Below is a small trained network, with its code and all its weights. Each question gives an input and a target symbol and asks what happens when units are switched off, that is, made to give their printed mean instead of their output.

import numpy as np


def w(rows, s, z=0):
    codes = np.array(rows[::2]) - 128.0
    scale = np.full(codes.shape[1], s)
    scale[-1] = z or s
    return codes * scale


def f(y):
    return np.maximum(y, 0)


def softmax(a):
    e = np.exp(a - a.max(-1, keepdims=True))
    return e / e.sum(-1, keepdims=True)


def log_softmax(a):
    a = a - a.max(-1, keepdims=True)
    return a - np.log(np.exp(a).sum(-1, keepdims=True))


def net(x, mask):
    ids = ['ΛΞΣΦΩαδεζημτψ'.index(c) for c in x.split()]
    T = len(ids)
    res = E[ids] + P[:T]
    r = res
    for j in range(3):
        rows = slice(4 * j, 4 * j + 4)
        q, k, v = (r @ M[0][rows].T for M in (Q, K, V))
        z = softmax(np.where(np.tri(T) > 0, q @ k.T / 4**0.5, -1e9)) @ v
        o = O[0][rows]
        res = res + np.where(mask[j], z, o[:, -1]) @ o[:, :-1]
    y = f(res @ A[0][:, :-1].T + A[0][:, -1])
    res = res + np.where(mask[3:15], y, B[0][:, -1]) @ B[0][:, :-1]
    return log_softmax(res[-1] @ U[:, :-1].T + U[:, -1])


Q, K, V, O, A, B = {}, {}, {}, {}, {}, {}
E = w([
[165,157,108,156,150,63,135,125,99,252,91],'Λ',
[169,164,83,133,139,159,91,183,222,139,110],'Ξ',
[103,202,159,120,188,154,144,93,185,146,180],'Σ',
[165,95,160,101,106,82,124,159,131,152,81],'Φ',
[162,153,194,155,177,95,146,122,121,133,84],'Ω',
[105,138,150,69,82,80,122,144,177,111,131],'α',
[128,175,152,134,145,48,121,165,120,138,131],'δ',
[195,239,121,85,83,174,206,103,212,147,83],'ε',
[182,77,138,157,154,81,205,100,187,177,63],'ζ',
[154,194,179,117,78,117,95,161,100,115,86],'η',
[126,136,168,161,135,133,82,170,148,70,110],'μ',
[78,84,96,149,156,162,115,108,79,127,37],'τ',
[108,151,174,144,166,98,62,176,139,104,150],'ψ',
],0.014)
P = w([
[45,127,167,140,152,106,161,208,133,94,39],'0',
[176,159,101,49,174,165,107,187,64,128,100],'1',
[39,136,223,168,82,173,163,95,192,164,19],'2',
[213,154,120,72,175,144,80,129,115,111,126],'3',
[21,146,198,121,111,154,147,110,205,213,63],'4',
[222,132,122,118,129,43,101,89,123,92,148],'5',
[23,249,124,137,83,100,187,120,143,193,81],'6',
[229,139,87,116,139,48,30,2,150,102,157],'7',
[21,194,155,137,30,79,221,101,206,229,113],'8',
[209,197,85,94,88,42,101,61,94,127,179],'9',
],0.0094)
Q[0] = w([
[85,137,150,157,115,138,123,145,165,167,103],'h0',
[162,102,87,125,167,134,109,121,81,113,156],'h0',
[163,72,118,161,154,150,132,106,74,96,171],'h0',
[95,114,102,152,121,123,132,133,99,131,150],'h0',
[198,77,88,125,111,121,132,142,100,54,147],'h1',
[106,154,122,132,123,73,125,132,165,132,95],'h1',
[183,93,69,127,160,133,125,109,45,120,183],'h1',
[34,5,126,130,112,181,147,121,65,121,188],'h1',
[148,119,162,116,135,117,123,102,147,184,121],'h2',
[208,103,125,120,152,130,110,137,111,106,136],'h2',
[84,79,170,119,105,159,152,122,174,161,143],'h2',
[84,165,138,122,113,84,123,140,143,216,90],'h2',
],0.012)
K[0] = w([
[213,141,62,186,169,120,145,40,132,91,151],'h0',
[55,159,166,87,123,134,158,204,164,161,105],'h0',
[80,135,148,127,177,174,180,200,127,182,93],'h0',
[135,143,119,179,122,106,195,123,150,161,83],'h0',
[38,131,110,66,125,145,165,166,138,198,88],'h1',
[150,107,98,125,97,16,80,78,129,116,176],'h1',
[2,149,128,149,117,185,219,206,124,145,92],'h1',
[119,69,134,184,201,165,105,220,86,89,1],'h1',
[169,166,124,132,137,140,98,84,115,161,136],'h2',
[74,167,127,134,109,146,145,140,113,206,80],'h2',
[175,127,134,128,177,172,77,111,114,51,92],'h2',
[217,121,105,142,118,52,71,49,138,117,207],'h2',
],0.0089)
V[0] = w([
[107,59,127,136,159,159,105,98,110,113,118],'h0',
[118,99,95,120,152,129,116,168,138,108,128],'h0',
[131,113,141,96,136,138,108,110,105,110,98],'h0',
[140,87,165,158,131,131,95,173,137,100,138],'h0',
[96,132,171,145,218,88,137,118,128,105,192],'h1',
[111,72,80,80,86,121,118,141,159,116,156],'h1',
[80,169,154,133,87,172,120,135,148,11,166],'h1',
[102,137,167,108,68,92,65,154,64,116,142],'h1',
[153,134,85,180,119,138,99,137,100,182,94],'h2',
[165,159,94,145,144,110,104,145,102,174,165],'h2',
[116,155,187,95,88,144,144,120,112,142,93],'h2',
[139,144,142,128,159,175,136,127,112,118,154],'h2',
],0.012)
O[0] = w([
[149,168,70,135,46,124,99,94,75,159,103,2],'h0',
[190,161,155,157,125,92,127,116,126,132,101,127],'h0',
[147,153,72,91,64,25,205,85,57,133,181,150],'h0',
[218,144,210,177,6,144,27,115,129,204,145,118],'h0',
[149,88,169,187,118,244,145,40,146,33,141,118],'h1',
[96,103,138,54,122,109,13,74,201,170,38,142],'h1',
[51,254,165,125,4,142,86,170,181,82,127,133],'h1',
[117,66,201,46,58,153,156,206,185,163,166,178],'h1',
[161,163,101,208,102,78,112,222,129,185,141,90],'h2',
[189,180,198,193,155,144,181,198,136,99,88,122],'h2',
[120,124,97,70,120,119,180,154,140,142,161,205],'h2',
[121,202,119,134,70,142,188,80,93,105,110,67],'h2',
],0.0076,0.0064)
A[0] = w([
[202,107,55,158,92,98,203,179,94,76,162,136],'n0',
[144,127,193,140,123,92,182,87,105,198,106,254],'n1',
[98,63,192,155,158,123,156,150,171,98,146,100],'n2',
[2,80,134,146,85,85,103,135,166,141,22,96],'n3',
[64,159,171,155,39,131,147,180,151,170,136,88],'n4',
[67,145,173,155,70,176,125,75,149,133,97,115],'n5',
[132,130,129,61,91,134,88,129,124,82,155,154],'n6',
[75,126,106,130,112,86,89,149,14,108,131,178],'n7',
[237,169,61,130,164,110,101,182,37,164,179,78],'n8',
[27,157,108,196,165,157,146,63,142,118,64,102],'n9',
[197,69,105,97,140,126,135,136,118,122,240,93],'n10',
[92,180,135,104,114,119,80,152,121,60,107,141],'n11',
],0.0061,0.006)
B[0] = w([
[160,220,139,166,147,105,147,40,85,110,126,176],'n0',
[192,92,82,93,73,150,65,179,180,41,194,255],'n1',
[91,123,125,119,112,197,196,106,110,160,91,198],'n2',
[107,231,182,169,215,147,131,39,112,170,118,246],'n3',
[98,148,113,163,112,157,109,109,3,210,153,210],'n4',
[143,76,110,100,80,166,89,84,48,141,44,182],'n5',
[178,94,101,160,143,96,146,152,100,90,163,239],'n6',
[124,115,71,113,128,82,159,95,111,120,180,139],'n7',
[52,142,148,109,78,193,109,145,108,178,15,183],'n8',
[58,116,109,133,74,41,52,227,105,85,75,172],'n9',
[155,186,188,185,115,89,68,158,84,132,70,175],'n10',
[166,81,148,108,158,99,142,124,138,111,155,202],'n11',
],0.0066,0.0073)
U = w([
[164,92,181,141,210,130,195,126,89,155,109,62],'Λ',
[165,220,236,219,137,55,82,173,151,136,84,36],'Ξ',
[87,106,123,144,81,146,133,167,112,40,56,96],'Σ',
[191,41,125,54,128,90,108,183,198,84,172,208],'Φ',
[166,197,117,184,164,164,170,51,112,64,254,244],'Ω',
[90,148,175,71,168,192,101,72,120,208,52,122],'α',
[136,76,198,159,135,196,184,181,181,107,141,66],'δ',
[63,147,115,133,153,63,193,144,127,113,128,13],'ε',
[100,39,26,164,146,115,90,94,60,153,153,253],'ζ',
[81,147,117,140,88,144,191,191,96,167,197,98],'η',
[144,131,119,157,58,133,91,105,80,144,146,110],'μ',
[127,217,18,113,76,77,173,53,91,154,129,91],'τ',
[175,102,168,159,78,184,115,115,102,127,134,107],'ψ',
],0.005,0.0037)

Each question gives the input, a string of symbols that net reads in full, and the target symbol t.
The units are the heads (4 rows each of Q, K, V and O) and the neurons (one row each of A and B). Each row of codes is followed by its name. A weight is (code - 128) times the scale printed after its matrix; where a second scale follows, it is the last column's (O, A, B and U).
mask holds one flag per unit, heads first, then neurons. A switched-off unit (its flag False) gives its mean, the last column of its rows in O or B, instead of its output. The means were averaged over made-up inputs and are rounded, as every weight is.
A unit's drop is (log p(t) with every unit on - log p(t) with that unit switched off) / (log p(t) with every unit on - log p(t) with every unit switched off).
The circuit of an input: a set's keep is (log p(t) with only the set's units on - log p(t) with every unit switched off) / (log p(t) with every unit on - log p(t) with every unit switched off). Starting from the 12 units with the biggest drops (on a tie, the unit counted first), units are removed one at a time, each time the one whose removal leaves the highest keep (on an exact tie, the one counted first), for as long as the keep stays at least 0.8.
circuit, biggest first: the units of the circuit, biggest drop first
unit that matters most: the unit with the biggest drop
top k neurons: the k neurons with the biggest drops, biggest first
which heads matter: for each layer, one digit per head in row order, 1 if its drop is at least 0.15 and else 0, layers parted by /
input Ξ α Ξ Σ α α ζ, target α: circuit, biggest first	(h1 n3 h2)
input α Ξ α μ Ξ ε, target τ: circuit, biggest first	(h1 h2)
input α Σ τ α Ξ Σ Ξ Λ μ, target Λ: which heads matter	010
input α α δ Λ Σ Ω Φ, target Ω: which heads matter	010
input α ε δ, target ε: which heads matter	110
input α Σ α Σ Ξ, target Σ: which heads matter	011
input α Ξ Ξ ψ Λ Ξ Σ, target Ξ: circuit, biggest first	(h2 h0)
input Λ μ ψ Σ α Λ Λ Ξ Ξ, target Ξ: circuit, biggest first	(h2)
input Ω η Ξ, target η: which heads matter	010
input Ξ ε η Σ α η, target Φ: which heads matter	001
input α α α Ω α, target Ω: which heads matter	010
input ψ ε Ξ α Σ Ξ α, target Ξ: which heads matter	111
input Ξ α η, target α: top 3 neurons	(n3 n5 n4)
input α Ξ α ζ α ε Λ, target ε: unit that matters most	h0
input α δ δ η α δ, target Φ: circuit, biggest first	(n3 n4 h2)
input δ η Σ δ Λ Φ Σ, target Φ: circuit, biggest first	(h1 n1 n3)
input α α α α Φ, target α: circuit, biggest first	(h1 n3)
input ψ Σ Ξ, target Σ: circuit, biggest first	(h1 n9 h2 h0)
input α Ξ η, target Ξ: circuit, biggest first	(h2 h0)
input ψ η α Σ α Σ Ξ ε, target τ: circuit, biggest first	(h1)
input α α Ξ Ξ α Ξ α α Λ, target α: which heads matter	011
input ε ψ Λ α α, target α: circuit, biggest first	(h1 n3)
input α Σ Λ η η α τ α ψ, target α: circuit, biggest first	(h1 n3 h2)
input η Λ Λ η Ξ τ α, target τ: which heads matter	100
input α α Σ Σ Σ Λ, target Ξ: which heads matter	001
input ζ α α Ξ Σ α α Ξ Ξ Λ, target Ξ: which heads matter	001
input α Σ Ω, target Σ: unit that matters most	n9
